Below are the code and all the weights of a small trained network. Each question names an input and a target symbol and asks about switching units off, where a switched-off unit gives its printed mean instead of its output.

import numpy as np


def w(rows, s, z=0):
    codes = np.array(rows[::2]) - 128.0
    scale = np.full(codes.shape[1], s)
    scale[-1] = z or s
    return codes * scale


def norm(h):
    return h / np.sqrt((h * h).mean(-1, keepdims=True) + 1e-5)


def f(y):
    return np.maximum(y, 0)


def softmax(a):
    e = np.exp(a - a.max(-1, keepdims=True))
    return e / e.sum(-1, keepdims=True)


def log_softmax(a):
    a = a - a.max(-1, keepdims=True)
    return a - np.log(np.exp(a).sum(-1, keepdims=True))


def net(x, mask):
    ids = ['αβζλμπτω'.index(c) for c in x.split()]
    T = len(ids)
    res = E[ids] + P[:T]
    u = 0
    for l in range(2):
        r = norm(res)
        for j in range(2):
            rows = slice(2 * j, 2 * j + 2)
            q, k, v = (r @ M[l][rows].T for M in (Q, K, V))
            z = softmax(np.where(np.tri(T) > 0, q @ k.T / 2**0.5, -1e9)) @ v
            o = O[l][rows]
            res = res + np.where(mask[u + j], z, o[:, -1]) @ o[:, :-1]
        u += 2
        y = f(norm(res) @ A[l][:, :-1].T + A[l][:, -1])
        res = res + np.where(mask[u : u + 12], y, B[l][:, -1]) @ B[l][:, :-1]
        u += 12
    return log_softmax(norm(res)[-1] @ U[:, :-1].T + U[:, -1])


Q, K, V, O, A, B = {}, {}, {}, {}, {}, {}
E = w([
[83,159,110,153,116,213,166,113,101,139,18],'α',
[79,134,216,159,123,182,69,47,59,117,129],'β',
[93,182,116,168,124,95,172,70,168,107,120],'ζ',
[52,173,125,162,12,159,84,130,112,158,141],'λ',
[95,96,180,134,118,70,194,155,94,238,55],'μ',
[91,210,138,89,182,108,98,172,60,133,160],'π',
[110,108,143,162,248,170,107,138,171,135,95],'τ',
[147,214,130,59,118,111,104,156,210,178,129],'ω',
],0.013)
P = w([
[143,99,158,184,83,57,190,135,30,2,51],'0',
[126,77,143,178,115,84,112,131,103,63,105],'1',
[102,92,137,163,125,110,113,141,134,78,132],'2',
[104,113,133,160,126,123,103,133,137,100,140],'3',
[105,130,130,147,130,136,98,126,136,121,142],'4',
[107,142,124,134,133,147,107,120,130,145,148],'5',
[115,152,118,125,139,159,116,114,124,166,152],'6',
[120,160,117,117,144,175,121,104,120,190,156],'7',
[129,170,100,104,151,178,122,84,110,211,157],'8',
[145,189,87,96,135,185,127,73,126,198,163],'9',
],0.0084)
Q[0] = w([
[193,9,148,86,82,141,127,201,94,123,122],'0.h0',
[119,162,71,177,134,198,55,140,88,113,139],'0.h0',
[234,167,165,1,120,205,63,120,129,147,95],'0.h1',
[14,234,191,113,170,165,79,120,176,170,95],'0.h1',
],0.0068)
K[0] = w([
[118,114,143,137,112,64,131,166,155,13,84],'0.h0',
[110,130,164,133,147,87,196,81,131,180,157],'0.h0',
[130,136,108,98,216,176,88,180,114,169,151],'0.h1',
[88,214,45,167,202,144,205,2,142,119,180],'0.h1',
],0.0065)
V[0] = w([
[130,55,106,135,127,119,159,154,69,219,141],'0.h0',
[142,145,144,89,152,254,87,169,132,227,149],'0.h0',
[89,111,155,112,76,75,112,175,84,101,116],'0.h1',
[134,162,69,95,109,152,84,103,148,157,205],'0.h1',
],0.0066)
O[0] = w([
[126,140,169,95,163,93,61,121,137,185,55,53],'0.h0',
[2,112,120,98,145,93,130,150,115,92,110,5],'0.h0',
[63,172,176,47,105,152,156,211,148,103,116,130],'0.h1',
[191,196,190,162,85,141,171,106,115,102,130,10],'0.h1',
],0.0078,0.003)
A[0] = w([
[122,114,84,137,164,59,154,125,149,204,99,61],'0.n0',
[217,125,182,184,106,46,195,140,115,152,100,150],'0.n1',
[132,138,61,80,123,43,166,88,143,193,168,83],'0.n2',
[12,28,135,97,123,177,77,139,60,141,99,146],'0.n3',
[146,70,191,141,75,7,41,218,132,109,44,2],'0.n4',
[105,150,123,51,120,131,205,96,84,121,111,73],'0.n5',
[110,108,190,163,66,9,168,151,85,166,39,146],'0.n6',
[191,110,198,131,106,125,62,86,3,65,138,60],'0.n7',
[111,23,161,171,153,53,107,95,18,144,117,32],'0.n8',
[158,44,74,152,37,70,127,164,20,97,92,163],'0.n9',
[102,94,105,163,54,152,136,140,184,185,112,139],'0.n10',
[137,195,54,116,199,96,83,129,133,114,176,168],'0.n11',
],0.0054,0.0019)
B[0] = w([
[61,120,135,118,107,88,139,139,178,68,77,195],'0.n0',
[174,182,71,53,140,89,172,183,185,111,96,200],'0.n1',
[97,92,143,145,133,179,147,166,193,124,131,206],'0.n2',
[192,174,35,124,82,79,124,183,123,37,113,255],'0.n3',
[161,158,102,139,147,160,101,116,145,187,121,168],'0.n4',
[128,115,91,164,132,84,120,182,137,160,144,164],'0.n5',
[165,107,82,58,94,172,160,156,183,74,114,211],'0.n6',
[97,33,136,170,95,100,152,102,118,80,167,169],'0.n7',
[152,112,153,78,81,102,182,151,148,35,145,178],'0.n8',
[128,152,96,159,180,170,75,253,152,130,204,174],'0.n9',
[139,162,145,106,105,121,202,166,88,161,78,215],'0.n10',
[160,65,159,133,174,176,119,166,133,200,161,253],'0.n11',
],0.006,0.0042)
Q[1] = w([
[128,174,23,105,45,192,111,188,187,209,116],'1.h0',
[200,65,205,2,104,199,155,142,77,98,122],'1.h0',
[155,42,149,202,115,61,118,93,74,3,35],'1.h1',
[62,140,184,176,168,136,157,66,148,109,163],'1.h1',
],0.0073)
K[1] = w([
[63,248,27,156,197,95,131,66,131,195,64],'1.h0',
[111,152,100,23,125,41,110,185,182,18,100],'1.h0',
[181,66,170,88,3,172,91,213,212,48,174],'1.h1',
[131,4,188,171,122,168,188,79,98,153,185],'1.h1',
],0.0055)
V[1] = w([
[108,167,105,152,96,32,134,149,65,123,253],'1.h0',
[138,96,59,230,50,97,85,141,31,96,110],'1.h0',
[83,118,111,123,52,110,112,163,197,194,21],'1.h1',
[99,133,163,135,104,98,220,81,195,23,142],'1.h1',
],0.0053)
O[1] = w([
[131,88,92,160,95,81,119,190,201,196,146,173],'1.h0',
[167,142,190,85,102,206,199,135,95,217,118,235],'1.h0',
[101,129,112,168,71,180,114,39,197,143,193,219],'1.h1',
[117,137,29,2,103,125,130,119,141,144,95,254],'1.h1',
],0.0079,0.00081)
A[1] = w([
[131,2,128,168,235,134,115,158,169,137,131,73],'1.n0',
[140,201,111,134,145,93,126,150,117,38,118,156],'1.n1',
[172,158,223,129,193,13,46,222,62,162,228,2],'1.n2',
[92,138,154,141,79,148,145,87,132,166,138,112],'1.n3',
[136,74,177,192,131,148,86,115,131,25,172,133],'1.n4',
[87,155,137,128,87,143,164,182,116,84,126,193],'1.n5',
[109,112,105,173,98,130,118,44,143,86,128,166],'1.n6',
[151,148,114,148,148,157,174,118,111,114,78,89],'1.n7',
[184,135,77,156,47,99,170,93,139,130,145,67],'1.n8',
[183,163,64,101,135,78,79,110,166,133,199,71],'1.n9',
[123,132,107,79,196,108,170,122,165,198,116,136],'1.n10',
[88,118,161,103,62,129,111,103,54,149,110,112],'1.n11',
],0.0086,0.0033)
B[1] = w([
[134,91,155,254,164,80,146,98,154,176,53,202],'1.n0',
[169,113,174,133,154,134,104,82,109,177,192,193],'1.n1',
[92,133,165,18,222,131,81,154,62,171,180,253],'1.n2',
[141,144,128,158,127,155,162,131,123,165,105,173],'1.n3',
[118,111,110,132,59,83,106,160,80,75,130,167],'1.n4',
[87,116,153,153,163,127,86,54,122,152,116,234],'1.n5',
[145,103,126,64,137,125,130,202,115,154,117,193],'1.n6',
[114,121,147,119,159,130,137,121,109,86,118,174],'1.n7',
[176,175,153,137,186,119,117,60,105,134,197,231],'1.n8',
[164,153,115,129,142,117,200,160,120,107,70,191],'1.n9',
[122,94,150,147,70,135,54,164,113,78,129,232],'1.n10',
[126,171,107,158,112,79,192,123,151,185,71,165],'1.n11',
],0.0097,0.0067)
U = w([
[133,146,90,65,108,109,126,215,199,162,55,130],'α',
[121,113,125,141,41,79,71,121,52,56,133,191],'β',
[63,112,12,141,155,106,125,100,157,128,171,52],'ζ',
[139,161,174,191,72,191,80,119,189,207,201,69],'λ',
[117,113,125,121,160,248,127,81,94,97,88,1],'μ',
[83,106,175,81,206,108,86,126,107,163,188,193],'π',
[207,191,97,141,189,93,150,61,151,100,159,191],'τ',
[133,99,152,253,180,73,105,115,179,139,86,79],'ω',
],0.0073,0.0014)

Each question gives the input, a string of symbols that net reads in full, and the target symbol t.
The units are the heads (2 rows each of Q, K, V and O) and the neurons (one row each of A and B). Each row of codes is followed by its name. A weight is (code - 128) times the scale printed after its matrix; where a second scale follows, it is the last column's (O, A, B and U).
mask holds one flag per unit, layer by layer, with each layer's heads first. A switched-off unit (its flag False) gives its mean, the last column of its rows in O or B, instead of its output. The means were averaged over made-up inputs and are rounded, as every weight is.
A unit's drop is (log p(t) with every unit on - log p(t) with that unit switched off) / (log p(t) with every unit on - log p(t) with every unit switched off).
The circuit of an input: a set's keep is (log p(t) with only the set's units on - log p(t) with every unit switched off) / (log p(t) with every unit on - log p(t) with every unit switched off). Starting from the 12 units with the biggest drops (on a tie, the unit counted first), units are removed one at a time, each time the one whose removal leaves the highest keep (on an exact tie, the one counted first), for as long as the keep stays at least 0.8.
circuit, biggest first: the units of the circuit, biggest drop first
unit that matters most: the unit with the biggest drop
top k neurons: the k neurons with the biggest drops, biggest first
top k neurons in layer l: the k neurons of layer l with the biggest drops, biggest first
heads that matter: for each layer, one digit per head in row order, 1 if its drop is at least 0.15 and else 0, layers parted by /
input μ ω ζ ζ μ π μ, target ω: top 3 neurons in layer 0	(0.n3 0.n9 0.n2)
input λ β ζ μ λ ζ λ λ ζ, target λ: heads that matter	11 / 10
input β ζ π μ ω π ζ ζ β, target τ: circuit, biggest first	(0.h1 1.n10)
input λ β ζ, target τ: top 2 neurons	(1.n8 1.n2)
input π ζ π π π μ μ, target α: top 2 neurons in layer 0	(0.n6 0.n1)
input ζ π π π μ ζ π β ω ζ, target ω: heads that matter	10 / 11
input ζ π λ π β ζ, target ω: heads that matter	11 / 11
input μ α λ τ ζ ζ ζ β ω ζ, target β: unit that matters most	1.h1
input μ ζ λ ζ, target λ: heads that matter	10 / 10
input π ζ μ π ζ ω, target α: heads that matter	01 / 10
input ω ω λ μ τ μ π ζ β μ, target ω: circuit, biggest first	(1.n2 1.h0)
input ω α ζ α ζ μ λ μ, target λ: circuit, biggest first	(1.h1 1.n2)
input ω ω λ ζ μ ζ α τ ω β, target β: top 2 neurons in layer 0	(0.n7 0.n8)
input π τ ζ π μ α α μ, target μ: circuit, biggest first	(1.h0 0.h0 0.n6 1.n2)
input β β λ π λ ζ ω τ λ ζ, target ζ: top 4 neurons	(0.n3 1.n2 0.n2 1.n0)
input μ λ π ω ζ ω ζ, target ζ: circuit, biggest first	(0.h0 1.h1)
input ω λ ω, target τ: heads that matter	01 / 00
input τ β ω β μ π β ζ τ, target ω: circuit, biggest first	(1.n0)
input λ ζ τ α ω, target λ: heads that matter	00 / 11
input ζ ζ μ λ π λ π ζ, target α: top 2 neurons	(0.n3 1.n6)
input ζ ζ μ ζ μ, target τ: heads that matter	10 / 10
input π α τ ζ ζ π ζ ζ α ω, target λ: unit that matters most	0.n2
input λ ζ λ α π ζ ζ α π ω, target π: heads that matter	11 / 01
input β β β, target β: heads that matter	00 / 00
input ζ α ζ, target μ: heads that matter	11 / 10
input ω ζ μ ζ ζ λ λ ζ β ζ, target β: top 2 neurons	(1.n10 0.n7)
input ζ μ ζ π ω μ, target τ: top 2 neurons in layer 1	(1.n2 1.n1)
input ζ π π ζ τ ζ, target π: heads that matter	11 / 11
input ζ ζ τ π ζ, target π: top 2 neurons in layer 0	(0.n1 0.n9)
